Here is a tiny trained network, its code and every weight. The questions are about switching its units off for an input and a target symbol, where a switched-off unit gives its printed mean instead of its output.

import numpy as np


def w(rows, s, z=0):
    codes = np.array(rows[::2]) - 128.0
    scale = np.full(codes.shape[1], s)
    scale[-1] = z or s
    return codes * scale


def f(y):
    return np.maximum(y, 0)


def softmax(a):
    e = np.exp(a - a.max(-1, keepdims=True))
    return e / e.sum(-1, keepdims=True)


def log_softmax(a):
    a = a - a.max(-1, keepdims=True)
    return a - np.log(np.exp(a).sum(-1, keepdims=True))


def net(x, mask):
    ids = ['ΠΩαβγδζθλτ'.index(c) for c in x.split()]
    T = len(ids)
    res = E[ids] + P[:T]
    u = 0
    for l in range(3):
        q, k, v = (res @ M[l].T for M in (Q, K, V))
        z = softmax(np.where(np.tri(T) > 0, q @ k.T / 3**0.5, -1e9)) @ v
        res = res + np.where(mask[u], z, O[l][:, -1]) @ O[l][:, :-1]
        u += 1
        y = f(res @ A[l][:, :-1].T + A[l][:, -1])
        res = res + np.where(mask[u : u + 8], y, B[l][:, -1]) @ B[l][:, :-1]
        u += 8
    return log_softmax(res[-1] @ U[:, :-1].T + U[:, -1])


Q, K, V, O, A, B = {}, {}, {}, {}, {}, {}
E = w([
[186,118,97,109,141,136,91,170,92,71,57,114],'Π',
[105,10,69,181,102,86,151,146,182,114,114,172],'Ω',
[143,146,83,107,161,130,104,144,143,166,155,101],'α',
[160,137,127,120,106,166,131,160,130,51,84,154],'β',
[84,2,155,176,122,137,118,92,103,117,85,174],'γ',
[133,145,137,109,160,160,106,110,104,155,153,114],'δ',
[135,158,178,126,148,170,129,120,113,124,148,108],'ζ',
[96,116,136,219,120,82,123,151,153,143,143,86],'θ',
[94,20,133,200,99,115,151,129,151,93,100,178],'λ',
[73,80,139,178,147,98,133,89,141,181,158,142],'τ',
],0.006)
P = w([
[184,22,81,129,98,104,131,113,76,87,27,153],'0',
[61,38,154,97,158,58,80,237,101,91,97,177],'1',
[58,85,67,201,236,201,182,118,128,100,109,114],'2',
[207,104,154,199,16,111,109,34,160,200,158,81],'3',
[51,113,253,145,145,48,21,185,210,201,209,112],'4',
[3,117,151,221,222,216,154,122,186,168,230,40],'5',
],0.0024)
Q[0] = w([
[83,166,81,113,207,193,159,151,114,83,134,113],'0.h0',
[129,23,92,239,101,155,156,73,132,141,124,111],'0.h0',
[52,2,174,200,162,96,102,178,159,130,135,145],'0.h0',
],0.039)
K[0] = w([
[239,103,91,140,12,121,138,31,122,132,79,140],'0.h0',
[131,199,233,99,94,65,75,144,148,251,234,93],'0.h0',
[95,241,120,213,173,189,159,52,164,229,208,31],'0.h0',
],0.028)
V[0] = w([
[140,140,4,159,122,67,124,203,186,146,131,92],'0.h0',
[86,83,106,129,95,126,161,104,189,135,172,219],'0.h0',
[122,89,68,65,176,115,104,94,95,245,144,128],'0.h0',
],0.019)
O[0] = w([
[137,45,180,63,137,115,137,71,146,2,228,22,254],'0.h0',
[227,83,199,99,199,122,215,186,97,181,130,120,223],'0.h0',
[216,106,166,219,183,185,18,123,169,95,210,240,90],'0.h0',
],0.0066,0.003)
A[0] = w([
[53,115,125,161,94,84,145,120,132,123,117,87,155],'0.n0',
[112,166,118,111,139,117,135,100,121,134,137,146,68],'0.n1',
[116,248,93,93,97,159,61,123,139,107,125,129,199],'0.n2',
[137,123,122,87,121,144,107,105,138,86,162,97,131],'0.n3',
[61,132,120,162,90,106,113,99,152,135,112,169,5],'0.n4',
[96,113,111,165,117,119,89,88,144,80,159,110,176],'0.n5',
[84,150,130,118,107,135,109,110,135,145,94,114,106],'0.n6',
[128,177,123,42,104,139,119,124,141,98,135,94,122],'0.n7',
],0.016,0.0027)
B[0] = w([
[113,60,94,183,88,86,154,106,40,145,145,91,254],'0.n0',
[157,122,131,130,113,114,130,105,151,122,79,106,131],'0.n1',
[170,42,254,139,145,57,238,144,98,116,161,121,161],'0.n2',
[62,98,140,114,143,178,116,50,179,95,85,129,237],'0.n3',
[98,126,25,194,149,207,105,164,213,195,118,101,154],'0.n4',
[110,151,206,160,83,73,47,150,138,105,126,100,251],'0.n5',
[140,98,62,92,62,136,157,147,127,87,108,114,150],'0.n6',
[73,197,113,73,120,142,93,66,115,152,120,173,179],'0.n7',
],0.0095,0.0075)
Q[1] = w([
[173,25,159,249,152,178,143,131,177,156,166,145],'1.h0',
[92,156,141,159,114,142,27,58,170,179,131,84],'1.h0',
[197,152,66,67,153,134,201,189,73,203,71,155],'1.h0',
],0.019)
K[1] = w([
[194,114,110,85,222,122,248,158,101,200,141,159],'1.h0',
[145,193,159,113,96,54,80,164,104,164,138,86],'1.h0',
[235,244,166,148,228,218,43,145,197,161,164,135],'1.h0',
],0.016)
V[1] = w([
[115,154,129,130,148,107,40,46,232,182,103,250],'1.h0',
[218,159,131,84,144,101,138,135,107,94,102,144],'1.h0',
[146,171,174,170,171,147,128,137,98,136,65,135],'1.h0',
],0.0022)
O[1] = w([
[137,2,56,38,16,132,137,225,76,130,198,175,5],'1.h0',
[111,197,68,132,69,55,120,177,192,198,229,196,33],'1.h0',
[105,132,186,91,101,90,54,148,168,254,151,149,84],'1.h0',
],0.001,0.0029)
A[1] = w([
[173,122,197,132,170,124,100,128,165,90,162,137,82],'1.n0',
[215,234,132,46,151,169,150,191,90,127,116,71,254],'1.n1',
[193,125,143,31,154,168,154,143,139,84,163,75,74],'1.n2',
[169,201,97,113,138,78,138,127,145,80,147,133,71],'1.n3',
[139,172,133,110,143,137,160,115,127,144,157,166,89],'1.n4',
[178,215,97,134,141,134,137,102,141,91,156,132,81],'1.n5',
[250,240,131,63,157,202,58,172,118,102,163,128,103],'1.n6',
[162,188,117,98,138,137,122,150,93,49,175,169,68],'1.n7',
],0.014,0.002)
B[1] = w([
[141,116,67,111,102,174,133,138,152,101,190,146,253],'1.n0',
[83,187,136,117,101,93,54,186,236,158,173,84,170],'1.n1',
[94,107,80,124,132,78,213,86,195,111,111,146,171],'1.n2',
[130,130,129,121,105,124,143,99,109,144,152,120,128],'1.n3',
[138,89,127,156,117,111,97,140,125,107,114,136,140],'1.n4',
[135,114,115,110,113,102,136,150,137,146,133,120,128],'1.n5',
[69,97,34,254,129,142,135,118,46,160,72,115,148],'1.n6',
[137,132,104,86,107,127,105,97,111,149,122,93,130],'1.n7',
],0.013,0.0066)
Q[2] = w([
[199,249,92,122,208,120,111,206,106,190,38,157],'2.h0',
[96,91,122,183,151,152,144,151,211,172,99,162],'2.h0',
[118,116,177,46,85,115,205,66,213,86,183,72],'2.h0',
],0.02)
K[2] = w([
[144,108,158,92,187,197,137,118,202,76,137,227],'2.h0',
[96,69,125,228,129,202,36,118,99,101,121,112],'2.h0',
[68,124,253,116,109,59,145,46,18,110,85,34],'2.h0',
],0.019)
V[2] = w([
[221,109,149,139,102,187,120,135,93,90,36,55],'2.h0',
[253,74,137,110,167,86,32,173,68,40,130,25],'2.h0',
[125,154,169,182,150,137,150,122,131,150,167,113],'2.h0',
],0.0032)
O[2] = w([
[92,148,164,89,140,132,145,162,138,166,88,33,113],'2.h0',
[44,116,246,107,213,206,172,28,215,63,220,57,249],'2.h0',
[151,133,140,101,165,113,108,150,121,150,86,109,103],'2.h0',
],0.0011,0.0014)
A[2] = w([
[155,194,142,125,182,112,138,105,105,115,136,125,96],'2.n0',
[111,178,145,43,187,175,84,62,117,127,83,116,239],'2.n1',
[220,105,162,158,178,150,153,150,100,137,171,178,254],'2.n2',
[177,112,177,127,163,90,220,175,91,190,97,117,180],'2.n3',
[177,145,184,86,178,159,95,125,51,202,16,247,97],'2.n4',
[177,191,135,126,166,106,123,96,83,93,141,144,84],'2.n5',
[127,203,86,54,83,131,172,143,15,152,127,112,47],'2.n6',
[136,200,178,180,154,149,35,179,127,175,99,161,155],'2.n7',
],0.012,0.0021)
B[2] = w([
[128,104,127,126,129,128,132,133,149,110,156,107,128],'2.n0',
[102,209,127,125,157,155,169,108,107,147,116,183,194],'2.n1',
[131,121,175,104,173,114,138,144,99,199,174,167,252],'2.n2',
[179,179,133,102,75,183,146,173,111,75,86,108,253],'2.n3',
[5,190,98,130,132,130,122,54,134,111,154,123,167],'2.n4',
[130,109,131,153,136,133,124,137,161,128,150,126,128],'2.n5',
[179,125,72,70,166,79,55,112,126,128,115,151,161],'2.n6',
[192,135,169,143,156,107,123,70,159,97,74,158,214],'2.n7',
],0.013,0.0046)
U = w([
[84,107,2,220,117,169,127,170,107,210,90,145,100],'Π',
[194,142,154,175,158,115,102,102,165,119,73,158,126],'Ω',
[160,95,175,121,182,127,136,161,92,202,192,183,188],'α',
[149,143,74,76,140,86,78,118,91,133,104,133,80],'β',
[66,220,133,103,158,169,150,83,101,128,116,174,146],'γ',
[98,182,131,85,126,81,112,181,201,175,137,94,94],'δ',
[142,89,96,99,163,115,210,83,150,93,126,149,2],'ζ',
[92,54,214,167,96,45,123,86,49,83,131,43,220],'θ',
[151,128,120,114,99,197,48,129,151,73,177,148,67],'λ',
[186,145,155,104,88,167,180,183,98,95,88,117,145],'τ',
],0.0034,0.0037)

Each question gives the input, a string of symbols that net reads in full, and the target symbol t.
The units are the heads (3 rows each of Q, K, V and O) and the neurons (one row each of A and B). Each row of codes is followed by its name. A weight is (code - 128) times the scale printed after its matrix; where a second scale follows, it is the last column's (O, A, B and U).
mask holds one flag per unit, layer by layer, with each layer's heads first. A switched-off unit (its flag False) gives its mean, the last column of its rows in O or B, instead of its output. The means were averaged over made-up inputs and are rounded, as every weight is.
A unit's drop is (log p(t) with every unit on - log p(t) with that unit switched off) / (log p(t) with every unit on - log p(t) with every unit switched off).
The circuit of an input: a set's keep is (log p(t) with only the set's units on - log p(t) with every unit switched off) / (log p(t) with every unit on - log p(t) with every unit switched off). Starting from the 12 units with the biggest drops (on a tie, the unit counted first), units are removed one at a time, each time the one whose removal leaves the highest keep (on an exact tie, the one counted first), for as long as the keep stays at least 0.8.
circuit, biggest first: the units of the circuit, biggest drop first
most important unit: the unit with the biggest drop
k most important neurons: the k neurons with the biggest drops, biggest first
k most important neurons of layer l: the k neurons of layer l with the biggest drops, biggest first
drop of u: that unit's drop, to one decimal
input Ω θ δ γ ζ α, target Ω: most important neuron -> [2.n7]
input λ γ ζ, target δ: circuit, biggest first -> [1.n1, 0.h0, 0.n0, 0.n3]
input Π λ θ β λ, target θ: circuit, biggest first -> [0.h0, 0.n0, 1.n0]
input λ θ α Π, target γ: circuit, biggest first -> [2.n1, 0.h0, 0.n7, 0.n3]
input θ δ γ ζ β, target Ω: 2 most important neurons -> [2.n7, 0.n0]
input δ δ Π λ, target Ω: 2 most important neurons -> [2.n7, 0.n4]
input θ θ λ τ β, target δ: 3 most important neurons of layer 0 -> [0.n0, 0.n3, 0.n5]
input θ θ β δ θ α, target α: 2 most important neurons -> [0.n2, 2.n2]
input τ Π α, target Π: 3 most important neurons -> [0.n0, 1.n6, 0.n3]
input θ τ β, target γ: 2 most important neurons of layer 0 -> [0.n7, 0.n3]
input α θ β δ, target γ: 3 most important neurons -> [2.n1, 0.n7, 0.n3]
input θ α ζ ζ Π, target τ: 2 most important neurons -> [0.n2, 2.n3]
input α δ θ ζ Ω, target Π: circuit, biggest first -> [0.h0, 0.n4]
input γ θ λ γ λ Ω, target θ: circuit, biggest first -> [0.h0, 0.n0, 0.n5]
input γ Π δ, target Ω: 2 most important neurons of layer 0 -> [0.n3, 0.n0]
input Ω θ λ Π Ω δ, target θ: most important unit -> 0.h0
input θ β λ Π ζ, target δ: circuit, biggest first -> [0.h0, 1.n1, 0.n0, 0.n3]
input δ λ θ γ α, target γ: 3 most important neurons -> [2.n1, 0.n7, 0.n3]
input Ω λ γ, target γ: 2 most important neurons of layer 0 -> [0.n0, 0.n5]
input ζ γ θ λ λ Π, target δ: 2 most important neurons -> [1.n1, 0.n0]
input δ β β, target α: most important neuron -> [0.n2]
input θ λ ζ α τ α, target λ: 3 most important neurons -> [1.n0, 0.n5, 0.n0]
input λ α λ δ, target λ: 4 most important neurons -> [1.n0, 0.n5, 0.n0, 0.n3]
input δ Π τ λ Π δ, target δ: 3 most important neurons -> [1.n1, 0.n0, 0.n3]
input γ θ θ α α γ, target λ: 2 most important neurons -> [1.n0, 0.n5]
input λ α α, target δ: drop of 0.h0 -> 1.0
input θ θ λ Ω, target θ: drop of 1.n0 -> 0.1
input ζ θ λ θ τ, target α: drop of 0.n2 -> 0.0
input λ γ δ, target δ: drop of 0.n3 -> 0.3
input Ω τ λ Ω γ α, target ζ: most important unit -> 0.h0
